Below are the code and all the weights of a small trained network. Each question names an input and a target symbol and asks about switching units off, where a switched-off unit gives its printed mean instead of its output.

import numpy as np


def w(rows, s, z=0):
    codes = np.array(rows[::2]) - 128.0
    scale = np.full(codes.shape[1], s)
    scale[-1] = z or s
    return codes * scale


def norm(h):
    return h / np.sqrt((h * h).mean(-1, keepdims=True) + 1e-5)


def f(y):
    return y / 2 * (1 + np.tanh(0.7978845608 * (y + 0.044715 * y**3)))


def softmax(a):
    e = np.exp(a - a.max(-1, keepdims=True))
    return e / e.sum(-1, keepdims=True)


def log_softmax(a):
    a = a - a.max(-1, keepdims=True)
    return a - np.log(np.exp(a).sum(-1, keepdims=True))


def net(x, mask):
    ids = ['ζημξσφψω'.index(c) for c in x.split()]
    T = len(ids)
    res = E[ids] + P[:T]
    r = norm(res)
    for j in range(2):
        rows = slice(2 * j, 2 * j + 2)
        q, k, v = (r @ M[0][rows].T for M in (Q, K, V))
        z = softmax(np.where(np.tri(T) > 0, q @ k.T / 2**0.5, -1e9)) @ v
        o = O[0][rows]
        res = res + np.where(mask[j], z, o[:, -1]) @ o[:, :-1]
    y = f(norm(res) @ A[0][:, :-1].T + A[0][:, -1])
    res = res + np.where(mask[2:6], y, B[0][:, -1]) @ B[0][:, :-1]
    return log_softmax(norm(res)[-1] @ U[:, :-1].T + U[:, -1])


Q, K, V, O, A, B = {}, {}, {}, {}, {}, {}
E = w([
[136,129,221,189],'ζ',
[111,39,101,190],'η',
[175,55,157,65],'μ',
[1,11,159,30],'ξ',
[147,124,214,192],'σ',
[228,67,126,79],'φ',
[70,207,207,87],'ψ',
[102,158,71,222],'ω',
],0.0071)
P = w([
[52,1,143,101],'0',
[71,24,149,124],'1',
[84,44,151,142],'2',
[92,63,149,147],'3',
[104,81,144,150],'4',
[111,97,142,147],'5',
[127,113,136,150],'6',
[136,128,132,148],'7',
[147,143,126,148],'8',
[156,161,122,150],'9',
[164,175,116,148],'10',
[173,196,110,146],'11',
[178,210,103,149],'12',
[186,228,97,147],'13',
],0.0047)
Q[0] = w([
[114,44,3,27],'head 0',
[230,90,197,141],'head 0',
[156,107,86,49],'head 1',
[180,168,252,164],'head 1',
],0.017)
K[0] = w([
[35,7,153,129],'head 0',
[225,111,175,132],'head 0',
[134,67,154,73],'head 1',
[207,228,119,113],'head 1',
],0.019)
V[0] = w([
[218,140,166,84],'head 0',
[166,68,56,104],'head 0',
[216,2,73,190],'head 1',
[119,142,206,204],'head 1',
],0.0088)
O[0] = w([
[112,61,30,226,134],'head 0',
[230,138,100,147,87],'head 0',
[144,191,2,215,215],'head 1',
[202,186,95,33,254],'head 1',
],0.0069,0.0065)
A[0] = w([
[151,133,193,195,2],'neuron 0',
[58,52,70,8,99],'neuron 1',
[157,44,230,174,123],'neuron 2',
[147,50,60,92,99],'neuron 3',
],0.015,0.0023)
B[0] = w([
[153,71,30,198,94],'neuron 0',
[76,165,10,90,253],'neuron 1',
[142,133,198,253,169],'neuron 2',
[105,37,209,51,231],'neuron 3',
],0.019,0.0027)
U = w([
[98,32,208,86,253],'ζ',
[233,57,84,73,103],'η',
[181,98,37,250,122],'μ',
[76,116,56,79,29],'ξ',
[93,132,124,134,79],'σ',
[100,110,192,251,198],'φ',
[28,136,192,103,84],'ψ',
[187,214,186,115,142],'ω',
],0.012,0.0039)

Each question gives the input, a string of symbols that net reads in full, and the target symbol t.
The units are the heads (2 rows each of Q, K, V and O) and the neurons (one row each of A and B). Each row of codes is followed by its name. A weight is (code - 128) times the scale printed after its matrix; where a second scale follows, it is the last column's (O, A, B and U).
mask holds one flag per unit, heads first, then neurons. A switched-off unit (its flag False) gives its mean, the last column of its rows in O or B, instead of its output. The means were averaged over made-up inputs and are rounded, as every weight is.
A unit's drop is (log p(t) with every unit on - log p(t) with that unit switched off) / (log p(t) with every unit on - log p(t) with every unit switched off).
The circuit of an input: a set's keep is (log p(t) with only the set's units on - log p(t) with every unit switched off) / (log p(t) with every unit on - log p(t) with every unit switched off). Starting from all 6 units, units are removed one at a time, each time the one whose removal leaves the highest keep (on an exact tie, the one counted first), for as long as the keep stays at least 0.8.
units of the circuit, in order: the units of the circuit, biggest drop first
unit that matters most: the unit with the biggest drop
k most important neurons: the k neurons with the biggest drops, biggest first
heads that matter: for each layer, one digit per head in row order, 1 if its drop is at least 0.15 and else 0, layers parted by /
drop when u is switched off: that unit's drop, to one decimal
input σ ζ σ σ μ μ σ η ω ζ ψ ζ σ, target φ: unit that matters most	head 1
input ζ σ φ σ σ σ σ μ φ ζ η σ ω, target ω: units of the circuit, in order	(head 0; neuron 1)
input φ σ φ η ζ, target η: units of the circuit, in order	(head 1; head 0)
input ζ σ σ σ μ ψ η σ, target φ: units of the circuit, in order	(neuron 2; head 1)
input σ σ η ξ ζ ζ σ φ μ, target ζ: heads that matter	00
input σ ψ μ η φ σ η, target η: 2 most important neurons	(neuron 3; neuron 2)
input σ σ σ σ ω ψ η ζ ζ ξ η, target η: 3 most important neurons	(neuron 1; neuron 2; neuron 3)
input ψ ψ σ η ζ, target ω: units of the circuit, in order	(head 1; neuron 3)
input η ξ σ σ σ σ φ ζ, target η: units of the circuit, in order	(head 0; head 1)
input σ η σ ξ σ φ σ η η φ ψ ψ, target ψ: 2 most important neurons	(neuron 1; neuron 2)
input η η ξ φ σ μ ζ ω σ φ η η ζ ψ, target ψ: 2 most important neurons	(neuron 2; neuron 1)
input ζ ξ ω ξ ψ σ ξ μ η ζ σ φ σ, target η: 2 most important neurons	(neuron 2; neuron 3)
input σ η η ζ ω η, target μ: drop when head 0 is switched off	1.9
input η ψ ψ φ η ω η, target μ: drop when head 0 is switched off	1.1
input ζ ξ ω ω σ σ, target μ: drop when neuron 0 is switched off	0.5
input η φ σ ζ σ ζ ω η σ φ σ, target η: unit that matters most	head 0
